Below is a small trained network, with its code and all its weights. Each question gives an input and a class and asks what happens when units are switched off, that is, made to give their printed mean instead of their output.

import numpy as np


def w(rows, s, z=0):
    codes = np.array(rows[::2]) - 128.0
    scale = np.full(codes.shape[1], s)
    scale[-1] = z or s
    return codes * scale


def norm(h):
    return h / np.sqrt((h * h).mean(-1, keepdims=True) + 1e-5)


def f(y):
    return y / 2 * (1 + np.tanh(0.7978845608 * (y + 0.044715 * y**3)))


def log_softmax(a):
    a = a - a.max(-1, keepdims=True)
    return a - np.log(np.exp(a).sum(-1, keepdims=True))


def net(x, mask):
    res = np.array(x, float).reshape(1, 4) / 4 @ E
    u = 0
    for l in range(2):
        y = f(norm(res) @ A[l][:, :-1].T + A[l][:, -1])
        res = res + np.where(mask[u : u + 4], y, B[l][:, -1]) @ B[l][:, :-1]
        u += 4
    return log_softmax(norm(res)[-1] @ U[:, :-1].T + U[:, -1])


A, B = {}, {}
E = w([
[109,125,228,232,184,114],'x0',
[146,73,104,182,80,105],'x1',
[254,121,187,110,46,152],'x2',
[186,133,109,117,117,90],'x3',
],0.0087)
A[0] = w([
[3,81,88,126,53,124,230],'L0N0',
[92,144,254,102,177,187,253],'L0N1',
[155,229,111,69,92,119,6],'L0N2',
[49,190,67,109,180,147,170],'L0N3',
],0.0081,0.0014)
B[0] = w([
[175,131,203,132,101,129,227],'L0N0',
[151,145,254,150,99,136,235],'L0N1',
[122,150,193,144,227,110,165],'L0N2',
[61,97,134,152,224,166,253],'L0N3',
],0.0082,0.0051)
A[1] = w([
[133,131,71,169,227,156,3],'L1N0',
[144,183,130,78,242,144,14],'L1N1',
[44,94,116,82,129,122,191],'L1N2',
[67,209,71,105,69,255,7],'L1N3',
],0.0086,0.0014)
B[1] = w([
[91,120,142,176,161,136,219],'L1N0',
[113,177,150,129,246,165,252],'L1N1',
[97,118,131,217,167,150,207],'L1N2',
[163,125,97,192,79,187,135],'L1N3',
],0.013,0.0032)
U = w([
[97,28,152,92,120,109,3],'0',
[136,134,192,111,148,121,135],'1',
[153,96,83,67,99,92,253],'2',
[254,110,158,155,87,178,253],'3',
[82,82,145,186,177,111,137],'4',
[129,132,64,133,112,108,3],'5',
],0.009,0.0014)

Each question gives the input, the list of numbers given to net, and the class t.
The units are the neurons (one row each of A and B). Each row of codes is followed by its name. A weight is (code - 128) times the scale printed after its matrix; where a second scale follows, it is the last column's (A, B and U).
mask holds one flag per neuron, layer by layer. A switched-off neuron (its flag False) gives its mean, the last column of its row in B, instead of its output. The means were averaged over made-up inputs and are rounded, as every weight is.
A unit's drop is (log p(t) with every unit on - log p(t) with that unit switched off) / (log p(t) with every unit on - log p(t) with every unit switched off).
The circuit of an input: a set's keep is (log p(t) with only the set's units on - log p(t) with every unit switched off) / (log p(t) with every unit on - log p(t) with every unit switched off). Starting from all 8 units, units are removed one at a time, each time the one whose removal leaves the highest keep (on an exact tie, the one counted first), for as long as the keep stays at least 0.8.
circuit, biggest first: the units of the circuit, biggest drop first
top k neurons: the k neurons with the biggest drops, biggest first
k most important neurons of layer l: the k neurons of layer l with the biggest drops, biggest first
drop of u: that unit's drop, to one decimal
input [-4,8,1,0], class 2: top 2 neurons -> [L0N1, L1N2]
input [-4,0,-1,-8], class 3: circuit, biggest first -> [L1N3]
input [0,2,6,1], class 2: top 3 neurons -> [L1N1, L1N2, L0N1]
input [-2,7,6,-1], class 2: 2 most important neurons of layer 0 -> [L0N1, L0N0]
input [-5,7,-1,-8], class 3: top 2 neurons -> [L0N0, L1N3]
input [-1,-1,7,0], class 2: 3 most important neurons of layer 1 -> [L1N2, L1N1, L1N0]
input [-5,6,3,6], class 2: 2 most important neurons of layer 0 -> [L0N1, L0N0]
input [0,5,-1,-1], class 2: 3 most important neurons of layer 1 -> [L1N1, L1N2, L1N0]
input [-7,1,-3,4], class 4: top 2 neurons -> [L0N2, L1N2]
input [-6,3,2,2], class 2: drop of L0N2 -> 0.1
input [-7,6,4,2], class 2: drop of L1N2 -> 0.1
input [-2,3,1,-6], class 3: drop of L0N3 -> 0.1
